Here is a tiny trained network, its code and every weight. The questions are about switching its units off for an input and a class, where a switched-off unit gives its printed mean instead of its output.

import numpy as np


def w(rows, s, z=0):
    codes = np.array(rows[::2]) - 128.0
    scale = np.full(codes.shape[1], s)
    scale[-1] = z or s
    return codes * scale


def f(y):
    return y / 2 * (1 + np.tanh(0.7978845608 * (y + 0.044715 * y**3)))


def log_softmax(a):
    a = a - a.max(-1, keepdims=True)
    return a - np.log(np.exp(a).sum(-1, keepdims=True))


def net(x, mask):
    res = np.array(x, float).reshape(1, 3) / 4 @ E
    y = f(res @ A[0][:, :-1].T + A[0][:, -1])
    res = res + np.where(mask, y, B[0][:, -1]) @ B[0][:, :-1]
    return log_softmax(res[-1] @ U[:, :-1].T + U[:, -1])


A, B = {}, {}
E = w([
[71,45,107],'x0',
[114,94,254],'x1',
[215,63,117],'x2',
],0.015)
A[0] = w([
[175,168,231,129],'neuron 1',
[85,113,74,125],'neuron 2',
[176,207,108,157],'neuron 3',
[36,150,91,147],'neuron 4',
[58,212,172,239],'neuron 5',
[92,60,179,82],'neuron 6',
[168,149,110,96],'neuron 7',
[201,146,143,162],'neuron 8',
[72,162,160,148],'neuron 9',
[109,188,185,160],'neuron 10',
[228,68,138,196],'neuron 11',
[157,167,107,141],'neuron 12',
[150,160,109,119],'neuron 13',
[91,116,166,140],'neuron 14',
[86,146,128,161],'neuron 15',
[197,122,148,120],'neuron 16',
[34,193,139,254],'neuron 17',
[100,100,73,134],'neuron 18',
[176,208,69,179],'neuron 19',
[181,176,229,124],'neuron 20',
[83,154,111,128],'neuron 21',
[79,97,58,148],'neuron 22',
[249,36,107,196],'neuron 23',
[93,67,191,87],'neuron 24',
[66,148,92,134],'neuron 25',
[167,197,89,171],'neuron 26',
[74,61,133,163],'neuron 27',
[35,225,184,84],'neuron 28',
[158,175,104,136],'neuron 29',
[51,119,63,154],'neuron 30',
[77,56,181,80],'neuron 31',
[181,12,50,112],'neuron 32',
],0.015,0.0096)
B[0] = w([
[102,56,56,201],'neuron 1',
[134,71,131,165],'neuron 2',
[107,175,183,204],'neuron 3',
[147,92,154,193],'neuron 4',
[249,131,145,246],'neuron 5',
[89,170,144,183],'neuron 6',
[112,142,115,152],'neuron 7',
[85,111,133,178],'neuron 8',
[169,155,121,184],'neuron 9',
[212,118,108,194],'neuron 10',
[61,124,111,220],'neuron 11',
[97,147,152,168],'neuron 12',
[114,154,137,155],'neuron 13',
[142,174,125,169],'neuron 14',
[178,99,158,164],'neuron 15',
[111,114,127,164],'neuron 16',
[184,132,159,247],'neuron 17',
[181,85,124,168],'neuron 18',
[104,159,171,229],'neuron 19',
[108,53,66,200],'neuron 20',
[133,119,148,160],'neuron 21',
[166,81,137,185],'neuron 22',
[64,145,84,251],'neuron 23',
[93,165,149,187],'neuron 24',
[125,97,155,171],'neuron 25',
[118,158,152,207],'neuron 26',
[147,151,152,191],'neuron 27',
[180,175,80,225],'neuron 28',
[112,168,151,174],'neuron 29',
[159,79,156,188],'neuron 30',
[112,193,186,190],'neuron 31',
[162,171,3,229],'neuron 32',
],0.014,0.019)
U = w([
[148,146,225,159],'0',
[171,96,87,254],'1',
[74,163,152,78],'2',
[85,4,137,97],'3',
[160,12,180,11],'4',
],0.017,0.0044)

Each question gives the input, the list of numbers given to net, and the class t.
The units are the neurons (one row each of A and B). Each row of codes is followed by its name. A weight is (code - 128) times the scale printed after its matrix; where a second scale follows, it is the last column's (A, B and U).
mask holds one flag per neuron, in row order. A switched-off neuron (its flag False) gives its mean, the last column of its row in B, instead of its output. The means were averaged over made-up inputs and are rounded, as every weight is.
A unit's drop is (log p(t) with every unit on - log p(t) with that unit switched off) / (log p(t) with every unit on - log p(t) with every unit switched off).
The circuit of an input: a set's keep is (log p(t) with only the set's units on - log p(t) with every unit switched off) / (log p(t) with every unit on - log p(t) with every unit switched off). Starting from the 12 units with the biggest drops (on a tie, the unit counted first), units are removed one at a time, each time the one whose removal leaves the highest keep (on an exact tie, the one counted first), for as long as the keep stays at least 0.8.
units of the circuit, in order: the units of the circuit, biggest drop first
unit that matters most: the unit with the biggest drop
k most important neurons: the k neurons with the biggest drops, biggest first
drop of u: that unit's drop, to one decimal
input [2,8,7], class 2: unit that matters most : neuron 31
input [0,6,-2], class 1: 2 most important neurons : neuron 1; neuron 20
input [5,0,0], class 4: units of the circuit, in order : neuron 28; neuron 30
input [-2,1,-8], class 1: 2 most important neurons : neuron 28; neuron 31
input [-6,-2,0], class 0: 2 most important neurons : neuron 23; neuron 32
input [0,5,-7], class 1: 2 most important neurons : neuron 28; neuron 1
input [3,1,-1], class 0: 2 most important neurons : neuron 1; neuron 20
input [-7,-5,0], class 0: 2 most important neurons : neuron 23; neuron 32
input [4,1,3], class 2: drop of neuron 5 : 0.2
input [-5,7,0], class 1: drop of neuron 10 : 0.1
input [0,5,-8], class 1: drop of neuron 10 : 0.3
